What can hang from each mark:
j_671: j_442 j_639 j_886
j_639: j_460 j_598
j_313: j_453 j_598 j_886
j_435: j_123 j_886
j_460: j_40 j_123 j_442 j_453 j_671
j_40: j_435 j_453 j_671
j_598: j_639
j_442: j_40 j_313 j_598
j_453: j_40 j_123 j_460
j_123: j_453 j_639

Every row comes from one small tree of marks. Brackets hold a mark, then the marks that hang from it, in the order of their numbers. Every link used is in the known rows. Which tree was each row made from?
Known rows:
{j_639 {j_460 {j_40 {j_671 j_886}} j_453}}: [ -9.0  13.6  -3.1 -14.6  -0.5 -15.3  -3.3 -13.6  25.1 -25.5 -17.1   4.9
  -0.8  -9.1   0.6   1.1  -2.6   5.8  -3.2   9.3   8.2 -17.0   0.7 -41.1
 -39.4  -3.4  -3.4   3.4  -6.9  -5.9  13.6 -16.9  13.3  20.1 -15.3  20.3
   9.6  -8.0   1.7   2.0  24.8   9.5  -8.0]
{j_123 {j_639 {j_460 {j_40 j_435} j_453} j_598}}: [-19.3   6.5 -10.0 -11.1 -11.0 -20.4  -9.8 -19.0  34.8  -6.7 -10.1   1.5
   0.5 -13.3   3.5  -4.0   2.3   7.5  18.8  19.9  -7.6  -2.9 -18.1 -66.7
 -29.2 -15.4  -0.4   1.8 -11.6  -9.2  17.4 -15.9   3.4  33.2  -9.8  14.6
  -8.3 -10.0   3.6 -19.6  28.6   6.7  -4.7]
{j_453 {j_40 j_435} {j_460 {j_123 j_639} j_442}}: [ -6.9  13.4   5.7 -42.8  -2.2  -0.2 -17.1  -2.1  25.8 -14.0 -10.8  -4.8
  -9.2 -17.6   4.1  -9.1   8.8  12.0  12.0   6.2  -4.3   7.9  -7.7 -60.5
 -15.4 -14.7  26.7  26.0  -3.5 -10.1  27.7 -40.7  -4.6  24.2 -35.2   3.6
   1.9  -6.2  11.1  -8.2  16.1  -3.0  -5.6]
{j_40 {j_435 j_123 j_886} j_453 {j_671 {j_639 j_460}}}: [  0.5   8.2   9.8 -22.9  -1.9  -3.0 -44.3 -13.8  -3.2 -23.3   7.1   9.9
  -9.4 -25.0 -23.8  -3.8  22.1   3.2  -4.1   4.3  11.7   7.6  -0.1 -69.9
 -33.2 -11.3  16.1 -26.8   9.0 -19.2  24.0 -41.8   2.3  16.9 -15.1   6.5
  14.7  -6.8  25.7 -21.9  13.6  -0.4  -7.3]
{j_460 j_40 {j_442 j_598} {j_453 j_123} j_671}: [-13.5  13.8  -9.3 -42.5  -2.9 -23.2  -7.1   5.4  33.8   3.1 -36.6   3.8
  -3.8 -27.1   0.7   8.5  -9.4  -7.7  22.9  -0.8  14.4 -14.2 -17.4 -43.9
 -21.2   3.7  13.3  34.3  -3.1   0.3  19.8 -11.4   6.7  26.2 -15.7  10.2
  16.9  -5.2 -19.8   7.8  26.8   8.0  -5.8]
{j_435 {j_123 {j_639 {j_460 j_40}}} j_886}: [-15.8   4.1  -1.8 -15.4  -0.2 -16.5 -23.5  -6.4  17.3 -19.6  -6.1 -10.0
  -8.4 -22.5 -12.6  -8.9  27.3   1.9  13.8   2.8  -2.4  -3.2 -20.5 -42.4
 -23.6  -8.2   6.8 -25.2  -8.8 -13.4  28.4 -27.7   7.7  17.2 -26.5  11.8
  -7.5  -6.7   9.6  -2.1  21.9  -6.2 -21.1]
{j_40 {j_435 j_886} {j_453 j_460}}: [-16.7   4.7  20.7 -17.5  12.2   0.7  -9.9 -20.8   4.7 -14.8   7.4   9.9
  -0.1 -15.7 -11.0  -8.2   9.8   4.2   5.1  -8.7  -2.1  -4.6  -2.8 -44.0
 -21.6 -11.4  22.0  -8.0   8.1  -9.6  17.9 -29.2  -1.0  18.9 -20.9   7.8
  10.6  -9.8  35.3  -6.4  12.4   3.4  -4.4]
{j_313 j_453 {j_598 j_639} j_886}: [-17.0 -18.0   9.2 -10.3  26.4   1.7 -34.7 -37.6  13.9   1.9  -3.8  12.5
   4.1 -20.0  -1.0   3.3   0.8 -10.3  25.7  12.3 -10.8  -6.4   1.3 -56.9
 -29.6  -4.7  16.7 -39.2  -2.1 -17.4   9.0 -16.1  25.7   9.4 -15.7   6.6
 -15.5  -4.4   3.4   2.6   3.9   3.9  -9.0]
{j_453 j_40 {j_460 j_123 j_442}}: [-11.2  14.8   0.2 -37.2  -2.6  -8.0  -2.2   0.2  17.1 -15.6 -15.9  -2.5
 -11.4 -16.3  15.9   1.7   2.6  10.4   6.1   3.7   3.8  -5.6  -4.4 -33.5
 -17.9 -13.7  23.6  32.8  -4.6  -2.4  28.2 -32.0   6.1  16.2 -34.5   7.9
   4.5 -10.4   3.7  10.4  15.8   0.8  -3.6]
{j_123 {j_453 j_40} {j_639 {j_460 j_671} j_598}}: [-22.6  -0.1  -8.4 -14.2   0.7 -23.8   6.0  -9.4   5.0 -22.3 -15.8   8.0
 -11.9  -9.2  -2.9  -2.7  -2.9   6.0  24.4  14.7  -7.4 -17.7  -5.9 -55.9
 -34.9  -8.9   2.7  -6.2 -13.9  -6.6  23.2 -21.6   8.7  13.3  -8.9   9.6
  -9.3 -16.4  -5.3  -0.5  21.7  -2.7 -10.7]
{j_435 {j_123 {j_453 {j_460 j_40}}} j_886}: [-22.0   5.7  -1.4 -12.3   5.6  -6.8  -5.5   3.3  12.7 -23.6 -15.6  -8.5
  -9.2 -23.6 -15.1 -11.7  19.4   9.2  18.6  -4.1  11.0 -12.1 -18.1 -30.6
 -30.1  -6.4   9.9 -16.3  -0.9  -3.9  20.9 -27.1   4.0   7.6 -26.8   9.8
  -0.6 -10.0  12.6   8.4  26.0  -4.1 -17.6]
{j_671 {j_639 {j_460 j_123 {j_442 j_40} j_453} j_598}}: [-17.5   7.1 -24.7 -31.6 -23.0 -20.6 -10.8  -8.3  19.1 -15.8 -18.7  -5.8
 -13.1  -9.7  22.2  16.6   0.9  14.8  12.1  26.3   7.7 -12.0  -4.4 -56.7
 -32.2 -16.5   2.1  15.3  -8.1 -10.2  28.5 -20.5  17.3  18.6  -6.5  14.6
  -6.5 -11.1  -8.0  -6.4  24.0  13.9 -10.5]
{j_435 {j_123 {j_453 j_40} j_639}}: [-27.3  -4.3 -20.5 -19.4   8.5  -4.1 -17.6  -4.7  -1.3 -15.5 -15.9   6.0
  -8.5 -28.2 -11.0  -6.2  25.2  -2.3  18.2   8.8  -8.4  -3.9  -8.4 -50.6
 -31.3  -2.8  19.9 -32.1   0.1 -11.4  19.7 -17.5   4.2   8.4 -17.8   5.6
  -0.6  -2.1  -2.8   1.4  11.9  -7.0 -16.6]
{j_313 {j_598 {j_639 j_460}} j_886}: [-10.2  -9.0  16.7  -8.4  16.9  -7.1 -28.7 -35.4  17.7 -11.2   3.3   4.5
   1.7 -16.5   1.7  -0.6   1.1  -8.2  12.8  16.4 -19.1  -5.2  -2.9 -50.8
 -29.4 -17.2  13.7 -28.5 -11.4 -22.4  21.7 -29.9  22.4  13.2 -21.5   4.7
 -17.4 -11.2  11.1  -0.2   8.8   6.4 -11.2]
{j_639 {j_460 j_40 j_123} j_598}: [-22.7  12.6  -3.6 -14.8 -18.7 -27.8  -3.5 -12.3  25.0 -11.7  -9.5   1.7
  -6.2 -10.5  13.1   2.7   1.0   3.7  12.9  19.0   0.1 -13.7 -10.2 -45.3
 -24.9 -22.1   5.9  10.0 -17.7  -4.6  24.6 -20.0  13.3  21.0 -21.6  13.2
  -8.2 -12.2  -3.6   1.2  23.1  10.4  -4.1]
{j_639 {j_460 {j_453 j_40}}}: [-23.8   5.4 -21.2 -15.1  -0.4 -15.8   1.1 -14.7   5.2  -6.9 -10.8   4.7
  -3.9 -15.1  11.0   3.9   2.8   5.4  -0.4   8.7  -8.3 -13.4  -6.3 -29.9
 -30.4 -13.2   4.6   6.9  -1.3  -1.4  20.4 -10.8  10.8  21.5 -16.2  15.4
   4.7  -6.6   5.4   3.6  14.9   3.7  -1.5]
{j_460 {j_453 j_40 j_123} {j_671 j_442}}: [-20.4  20.8 -18.7 -35.2  15.1 -14.6 -13.3   2.7  11.5   0.6 -28.9  15.9
  -6.9 -21.2   7.3   3.3   4.5  -0.8   1.6  -8.5  14.5 -14.8   4.4 -36.8
 -30.4   5.7  19.9  31.1  19.0   5.9  29.6  -2.1   1.7  20.1 -26.8  12.9
  22.5  11.5 -14.7  14.0   7.5   6.3  -0.4]
{j_442 {j_313 {j_453 {j_123 j_639}} j_886}}: [-18.0  -4.1   5.2 -29.9  13.9  -5.3 -27.9 -33.2  13.2 -10.6  -8.3   4.2
  -2.2 -12.7  -4.3 -17.7  16.8 -14.2  20.7   6.5  -7.8   3.8  -3.5 -50.0
 -22.5   4.0  13.5 -40.5   0.4  -6.6  18.8 -17.3  16.0  18.4 -20.3  10.7
  -0.5  11.5  13.6  -7.2   6.4  -7.3 -20.7]
{j_671 {j_442 j_40} {j_639 j_460 j_598}}: [-12.7   4.0 -19.8 -13.2  -2.4 -26.9 -11.5 -20.6  17.8 -12.3  -4.3   9.5
  -8.2   2.0  16.5   3.9   5.2   4.4   9.0  11.4   5.5 -11.6   7.6 -44.6
 -42.2  -6.7  17.2  -7.8  -8.0 -13.4  31.6 -16.2  17.8   9.0 -13.5   5.2
  -6.0 -14.0  11.4  -4.9   6.6  25.8  -9.7]
{j_435 {j_123 j_453} j_886}: [-27.3   2.9  -2.9 -13.7  13.0  -4.5 -18.6  -7.5  -6.7 -13.3 -10.5   5.0
  -3.4 -32.1 -13.8  -6.2  20.5  -2.6  12.8   4.2  -0.6 -12.2  -8.4 -31.5
 -26.8  -0.9  16.5 -35.9   3.6 -18.3  21.0 -18.9   9.5   3.8 -19.3   7.9
   5.8  -6.5  13.1   8.6  12.3  -0.3 -17.9]
{j_40 {j_435 j_886} {j_671 {j_442 {j_598 j_639}}}}: [ 11.3  -0.9  24.1 -27.0  23.8   3.3 -31.3 -28.7  22.9   6.2   1.7  17.6
   1.1 -18.9 -25.6  -9.0   3.4  -9.1   3.2  -2.9  10.0   7.5  11.2 -56.8
 -35.5   6.6  42.5 -16.9  -1.8 -26.3  26.8 -23.1   9.3  10.4 -20.6  -6.2
   6.3 -15.1  21.3  -5.3   7.9  14.4  -2.0]
{j_453 j_40 {j_460 j_123 j_442 j_671}}: [ -4.0  18.3   3.8 -45.8  -3.0 -13.8   0.6  11.5  16.0 -18.9 -22.3  -0.1
 -11.8 -17.4  10.8   6.0  -5.4   6.5  10.4   0.9  10.0  -9.1  -1.7 -39.2
 -14.8  -9.2  17.2  45.7  -5.1  -2.2  29.5 -34.5   1.3  16.2 -36.1   6.0
  12.2  -8.5  -6.1  14.3  21.1  -2.2  -3.0]
{j_453 j_40 {j_123 j_639} j_460}: [-26.3   2.0   3.1 -28.3  12.5  -7.6 -18.8 -11.2  18.6 -22.5   0.3  -0.7
 -17.8  -9.7   2.2 -15.4  16.4   2.6   8.2  -6.3  -9.6  -2.0  -6.6 -40.3
 -19.7  -8.3  30.6  -5.9  -0.4   4.3  31.0 -25.9  -1.4  20.1 -29.1   4.3
  -3.4  -5.2  11.2  -0.3   4.8 -10.9 -15.6]
{j_313 {j_453 j_40 j_123} j_598 j_886}: [-33.9   1.5   2.1 -20.4  18.0  -0.3 -32.9 -23.1   9.3   2.3 -12.1   5.6
  -4.5 -18.8   1.8  -7.6  15.8  -6.9  22.6  -2.8   0.4 -13.1 -13.6 -43.6
 -25.8  -1.2  28.4 -25.2  10.5   1.1  10.3  -7.7  19.0  18.8 -28.7  17.2
  -2.7   4.8   3.0  10.1  -4.1   4.0  -2.7]
{j_460 j_40 j_123 j_442 {j_671 j_639 j_886}}: [  1.9  17.1  -6.4 -41.0   3.0 -18.5 -25.4   6.2  24.0 -18.6 -30.2   4.4
 -12.2 -12.0   6.8  12.8   1.2  -1.4  10.9  12.7  12.3 -13.5   3.1 -55.9
 -29.2  -1.7  12.7  26.6   4.4 -13.3  23.3 -29.2   6.7   6.9 -28.1   6.6
  13.7  11.6 -28.7  14.1  25.4  13.8 -16.6]
{j_453 j_123 {j_460 {j_40 j_435} {j_442 j_313} j_671}}: [ 13.6  30.1   0.8 -54.2  -7.1 -19.0  -8.9   4.3  39.2  -9.8 -23.1   1.6
  -0.9 -18.3   1.5  -9.8  -1.4  -6.0  18.5  -8.4  14.6   4.8 -18.8 -46.9
 -22.6  -4.8  21.4  44.6  -4.3   1.6  23.4 -34.1 -15.8  33.6 -35.6  -0.7
  23.0   3.1  10.4  -6.7  29.0   1.7  -3.9]
{j_460 j_123 {j_671 j_442 {j_639 j_598} j_886}}: [ -6.6  14.5  12.9 -30.9  14.3 -18.1 -29.1  -8.5  19.8 -20.4 -17.0  14.3
 -13.9  -4.0   8.3   2.8  -0.2  -4.2   5.4  17.3  16.3 -10.3  19.5 -60.5
 -31.1  -0.1  21.9   5.0  10.2 -16.6  30.2 -21.2  18.0  -1.5 -20.8   6.5
   6.4   4.4 -20.7  12.1  13.2  21.0 -17.6]
{j_313 {j_453 {j_40 j_435} {j_123 j_639} j_460} j_886}: [-28.0   5.4  12.6 -24.0  20.0   6.6 -34.8 -20.6  16.1 -13.2  -2.5  -3.1
  -7.0  -8.9  -8.7 -26.1  13.6  10.0  18.5  -4.8  -2.2   1.0 -10.2 -59.6
 -19.3  -3.8  18.5  -9.6   4.4  -0.1  16.5 -29.9   3.0  26.1 -35.1  11.7
  -4.5   6.7  30.3 -11.7   0.9 -10.7  -8.6]
{j_442 {j_313 {j_598 j_639} j_886}}: [  5.6 -13.9  13.1 -25.2  16.0  -0.7 -23.5 -40.7  20.8  -4.8  -2.4   7.3
   3.3 -18.1  -2.7  -2.3  14.7 -28.1  16.5  14.1 -14.9   8.5  -3.2 -49.6
 -32.1  -7.0  31.1 -45.3  -4.1 -19.9  17.8 -16.0  16.0  11.1 -20.8  -0.9
  -7.6   1.5  -1.0   4.9  16.0   7.3 -13.1]
{j_123 {j_639 {j_460 j_442}}}: [ -8.9   6.1  -1.7 -22.2   2.1 -21.7 -11.1 -16.3  19.0 -16.1  -8.2   5.1
  -1.7 -17.8  13.5   1.0  -4.7   3.9  11.8  14.1 -17.4  -4.2  -3.5 -43.1
 -20.5  -9.9   5.9   3.8 -16.9 -20.6  29.5 -36.4  14.3  18.6 -16.8   6.5
  -3.0 -19.5  15.6  -9.3  12.2   1.6 -15.0]
{j_453 {j_460 {j_671 {j_639 j_598}}}}: [ -5.4  -1.3  12.7 -21.4   4.8 -24.9 -13.0 -10.3  21.0 -27.2   0.3   7.7
 -17.0  -4.1   8.3   2.0  -8.0  -4.5  14.8  11.9   2.2  -5.0   4.2 -50.5
 -20.7  -7.8  17.3  -2.9  -7.5  -9.2  28.6 -30.5   6.8   8.1 -16.0  -1.9
  -0.6 -17.8  -1.8   1.2  19.4   3.6 -14.3]
{j_460 {j_123 j_639} {j_671 j_442}}: [ -9.4   8.0   5.0 -36.8   6.8 -16.8 -16.6  -0.8  19.5 -12.1 -17.7  13.2
  -4.9 -19.0   2.4   1.1   2.4  -7.1  10.8   8.3  -0.3  -3.6  17.5 -59.1
 -17.7  -0.4  14.8   7.9   1.3 -17.0  36.2 -25.9   8.7   9.9 -28.3   3.9
  11.3  -0.1 -13.2   3.7   9.7   6.0 -13.7]
{j_671 {j_442 j_40} {j_639 j_598} j_886}: [-14.3   4.6 -10.3 -17.0  16.8 -14.4 -20.2 -24.2  18.1 -15.9  -9.1  13.3
  -6.8   5.1  11.8   2.3  13.2  -3.2   7.0   8.0  10.4 -15.1  13.2 -44.4
 -44.9   7.3  31.8 -20.0   3.8 -17.3  22.5  -4.5  17.6   0.0 -14.1   6.8
  -1.1  -1.5   1.5   9.0   4.3  31.8 -17.5]

Write each row's tree:
[ -7.4  -2.7  -8.1 -32.2  -2.1  -8.9 -12.2  -6.1   6.9 -21.3  -0.3  13.5
  -4.4  -5.9  -8.1   6.6   4.9  -1.8  13.3  -5.3   4.2  -6.5   7.5 -68.0
 -30.6  -8.1  16.6   1.6   3.7  -8.3  16.8 -30.3 -10.6  17.8 -15.6  -2.3
  18.4  -2.8  15.7 -13.2  14.2  10.0  -5.8]	{j_442 {j_40 j_435 {j_453 {j_460 {j_671 j_639}}}}}
[ -6.7  -4.3  -9.8 -30.1   3.1  -8.6   7.1 -20.5  11.7  -8.5  -7.6   4.1
  -6.4  -5.7   4.4  -9.5   6.1  -3.7  15.9  -3.4   3.3   0.7  -5.5 -29.3
 -30.7  -5.2  18.5  -8.9  -2.4   8.8  11.3 -15.8   9.7  15.4 -19.8   6.5
   3.3  -6.5  17.2   2.4  16.1  -3.5  -5.3]	{j_442 {j_313 {j_453 j_40 j_460}}}
[ -8.1  -1.0  -0.5 -20.2   5.4 -26.8 -20.7 -14.4  12.3 -13.6  -3.8  17.3
 -11.5 -10.6   8.1   9.8  -2.8 -14.0  14.4  17.0  -2.4  -8.3   5.7 -52.9
 -23.9  -2.4  20.7 -12.1  -4.1 -15.6  26.6 -17.3   8.0   7.7 -12.6  -1.3
   4.8  -9.1 -12.8   4.2  14.8   9.8 -11.1]	{j_460 {j_671 {j_639 j_598}}}
[-25.4  -3.4  17.6 -24.2   5.4   4.7 -15.5 -14.7  17.6 -12.6 -11.0  -8.3
  -9.0 -12.4   2.7  -8.6   8.9   4.4  23.5   4.3   5.1  -7.6  -8.3 -49.9
 -19.6 -13.2  18.1 -13.4   3.6   1.0  11.6 -25.4  23.1  13.8 -33.3  18.1
  -9.9  -6.2   4.3   9.9   9.1   0.6  -3.7]	{j_313 {j_453 j_40 {j_460 j_123}} j_598 j_886}
[ -5.9  -6.4   6.7 -38.2   5.5  -7.2 -22.4 -18.9  21.5   2.9 -10.9   8.3
  -3.9 -24.6   1.5   9.5  -7.2  -8.5  14.6  17.2  -5.8   0.6   1.7 -53.0
 -20.9 -11.0  27.9   4.9 -14.2 -20.8  25.3 -28.0  17.9   9.9 -14.3  -4.9
  -5.4 -14.3  -4.8   2.6  15.6   7.0 -11.4]	{j_460 j_123 {j_442 {j_598 j_639}}}
[-16.4  -5.1 -23.1 -14.7  10.4  -9.5 -10.8 -22.6   5.4  -4.0  -6.7   8.5
  -5.8 -15.2   6.3   8.8   1.1   6.6  -1.0  11.5 -11.7  -8.9  -0.9 -40.7
 -38.9 -16.4   6.1   4.6  -3.4  -3.1  22.2 -12.7   9.1  18.5 -11.6   7.4
  -7.7  -2.5   0.1   1.1  16.6  -2.9  -4.0]	{j_598 {j_639 {j_460 {j_453 j_40}}}}
[-12.8  18.6  -7.0 -38.3 -21.4 -28.3   2.2   0.9  16.0 -17.0 -19.8   1.4
  -2.5 -12.7  16.4  15.0  -9.9   4.5  19.8  14.1   9.8 -20.4  -4.7 -47.9
 -21.1 -10.5   4.6  31.1 -23.9 -14.1  28.0 -24.7  10.1  21.1 -19.6  10.5
   1.9 -18.5  -0.6   3.6  21.7  12.0  -5.4]	{j_639 {j_460 j_123 {j_442 j_40} j_671} j_598}
[-20.4   7.8   4.4 -25.2   4.9  -9.2 -21.3 -19.0   2.5 -17.3  -2.4  27.1
  -4.1 -22.2  -3.1   4.1   7.1  -8.2  -1.3  -3.4   2.7  -9.0  10.9 -50.2
 -27.8  -2.4  25.7 -10.6   4.2  -2.5  22.1 -18.6   3.5  21.0 -14.2   8.5
  20.4  -6.6   8.6  -4.9   1.9   0.5  -2.5]	{j_40 {j_453 j_123} j_671}
[ -4.6  -7.0   5.3 -16.2  16.5 -16.7 -15.0 -29.3  22.4   1.2  -1.9  14.1
  -0.3 -12.2  -0.8  -2.3 -11.5  -4.1   7.1   8.6  -5.8  -1.9   8.8 -43.6
 -35.6 -10.7  18.4  -3.6 -13.9 -18.6  28.7 -27.1  24.8   7.5 -12.1  -3.9
  -9.3 -20.3  17.3  -4.6   7.3  14.9 -10.3]	{j_671 {j_442 {j_598 {j_639 j_460}}}}
[-10.4 -11.8  30.1 -29.8  15.2   1.7 -28.2 -15.0  22.2 -16.7  -8.8  -0.7
  -6.4 -16.4  -5.5   0.4  -9.8  -1.6  29.1  10.0   4.2  -5.3   5.1 -70.0
 -18.7 -13.1   5.8  -9.1  -3.7  -9.3  16.1 -37.2  20.4   9.8 -25.4   6.3
 -13.9  -6.4  -4.7   3.9  15.8  -7.3 -12.1]	{j_313 {j_453 {j_460 j_123 j_671}} {j_598 j_639} j_886}
[ 12.3  11.4  19.8 -33.1  -2.9 -25.8  -1.6 -21.9  24.7 -25.9 -19.2  -1.8
  -0.6 -10.3   5.7  -4.9  -3.9  -8.9  23.3  21.8  -2.0   2.3  -9.0 -52.9
 -21.0  -1.5   1.2  -1.1 -22.7 -21.3  29.5 -32.9  17.8  19.6 -19.1  11.0
  -4.5 -11.6   4.1  -3.6  31.7   0.6 -16.7]	{j_123 {j_639 {j_460 {j_442 {j_313 j_886}} j_671} j_598}}
[ 21.1   6.9 -28.2 -50.9 -16.6  -5.5 -14.8 -13.9  22.8  -6.8 -18.1   7.9
  -0.1 -16.1   0.8   8.1  12.3  -8.7   6.1  10.8  11.8  11.1   1.1 -62.1
 -41.4   5.8  24.7  -2.7   0.9 -15.9  18.4 -16.2  -4.9  24.9 -11.5   1.0
  26.0   0.8   4.4 -16.7  24.4  15.2  -2.6]	{j_460 {j_442 {j_40 j_435 {j_671 j_639}} j_313} j_453}
[-26.4  -1.7   1.6 -11.5   7.5  -8.9 -20.1  -9.5  -1.1 -25.7  -5.6  -5.1
  -8.7 -26.3 -17.3 -14.3  19.5   7.2  15.8   9.7  -9.0  -7.5 -11.6 -45.5
 -27.5  -9.3   2.1 -41.0  -5.3 -20.1  27.5 -34.7  13.6   7.3 -14.6  10.1
  -8.2 -13.2  20.0  -6.5  15.7  -9.5 -26.9]	{j_435 {j_123 j_453 {j_639 j_460}} j_886}
[-29.7  -3.6 -12.0  -5.6   1.4 -18.4   3.0 -20.8   5.9 -19.1  -9.4   5.9
 -11.4  -7.8   2.0  -7.0   5.2   9.7  20.2  17.9 -13.8 -14.2  -8.9 -50.0
 -37.9 -13.6   9.1 -19.6 -13.4  -6.8  22.0 -19.0  13.6  12.8  -6.8  11.2
 -16.9 -18.3   5.1  -4.1  16.5   0.3 -11.3]	{j_123 {j_453 j_40} {j_639 j_460 j_598}}
[-19.2   5.2  23.5 -31.6   8.7 -14.4 -20.2 -12.4  19.1 -28.1 -10.1   7.4
  -9.2  -9.1  -0.2  -1.5   2.5  -9.8  15.9  18.9  -2.5 -11.2   6.5 -63.9
 -16.4  -1.6  16.7 -12.5  -7.2 -19.3  23.1 -20.2  11.9   9.0 -16.8   9.3
  -2.7  -3.6 -16.2   8.6  18.3   3.5 -23.1]	{j_460 {j_123 {j_639 j_598}} {j_671 j_886}}
[-20.0   8.1 -17.0 -19.4  -9.9 -15.7  -2.0 -16.0  17.3 -13.5 -14.3   4.3
   3.8 -12.6   3.6  -3.3  -1.8  14.7  30.2  17.7  -8.3 -12.3 -12.4 -64.0
 -36.7  -9.4   6.9  -1.4 -22.3 -22.2  18.3 -27.6   5.0  23.4  -6.4   7.3
  -9.2 -22.5  24.8 -21.3  17.3  12.6  -9.4]	{j_123 j_453 {j_639 {j_460 {j_442 {j_40 j_435}}} j_598}}
[-20.5  -2.7   5.7 -31.2   0.4  -4.9  -8.8  -6.8  17.8 -23.9  -2.6  -5.1
 -17.1  -9.6   2.5  -8.7  14.9   4.0   8.4   5.3  -9.2   0.6  -0.4 -48.5
 -16.3 -15.1  23.3  -3.0  -4.2  -2.0  29.8 -30.4   3.8  14.7 -30.5   5.6
  -5.3  -7.2   1.0   2.7  13.5  -8.0 -13.7]	{j_453 j_40 {j_460 {j_123 j_639}}}
[ -4.4 -12.4   9.5 -30.2  13.1  10.6 -22.3 -34.8  10.7 -11.2   2.6  22.9
   7.2  -8.6 -28.4   3.6   6.1 -13.0   8.1  -1.5   5.5  -5.2  12.1 -73.8
 -45.5   3.4  36.2 -30.0  -8.3 -21.2   2.3 -14.5   4.5  14.7  -1.6  -1.7
   8.2  -9.4  19.5  -9.9  10.5  17.5  -6.3]	{j_442 {j_40 j_435 j_453 {j_671 j_886}} {j_598 j_639}}
[-13.9 -18.4  22.6 -11.4  25.2   3.6 -26.8 -33.1  22.3 -11.7   0.5   2.9
  -1.6 -13.5  -0.8  -4.5  -4.4  -0.9  26.2   7.5  -6.2  -3.2   0.0 -54.8
 -26.5 -10.0  13.3 -30.3  -5.3 -10.7  11.1 -29.4  24.3   9.5 -19.4   6.1
 -20.7 -13.9  14.6  -0.3   8.6  -2.2 -12.1]	{j_313 {j_453 j_460} {j_598 j_639} j_886}
[-27.5  -4.1 -10.3 -18.4  15.0   1.2 -19.8  -5.6  -6.8 -16.0 -13.2  -1.4
 -12.8 -27.6 -20.6 -10.6  35.0   1.4  16.9   0.9  -3.5  -6.9 -13.7 -42.6
 -30.9   1.2  23.6 -41.8   6.7 -12.3  23.5 -16.1   4.8   5.5 -21.0   9.3
  -3.1  -0.5   1.8   8.6  14.2  -9.3 -20.0]	{j_435 {j_123 {j_453 j_40} j_639} j_886}
[-31.8   3.5  -3.8 -22.8   9.3 -14.3 -23.9 -20.9  14.9 -10.2  -2.9   9.4
 -15.3 -12.3   6.0  -7.2  19.4  -5.8  14.0   5.2  -8.7  -6.0 -10.0 -47.5
 -23.4  -3.5  37.3 -17.0  -2.5  -1.1  28.0  -6.8   3.3  20.8 -19.4   7.5
  -8.3  -3.6  -4.6   2.7   5.2  -2.4 -11.0]	{j_453 j_40 {j_123 {j_639 j_598}}}
[-12.4 -14.4 -20.4 -33.7  -7.3  -9.9  -1.7 -25.7  16.9   4.4  -9.3   8.5
   5.8 -13.5   3.8   2.6  13.3 -21.7  32.4   0.2  -1.4  -5.5  -8.9 -42.7
 -34.7   0.6  26.3 -42.3  -5.0  -5.7   2.8  -0.5  15.3  17.6  -8.6   6.2
   3.1  -9.2   7.2  -0.7   9.4  15.1  -7.5]	{j_442 j_40 {j_313 j_453 j_598}}
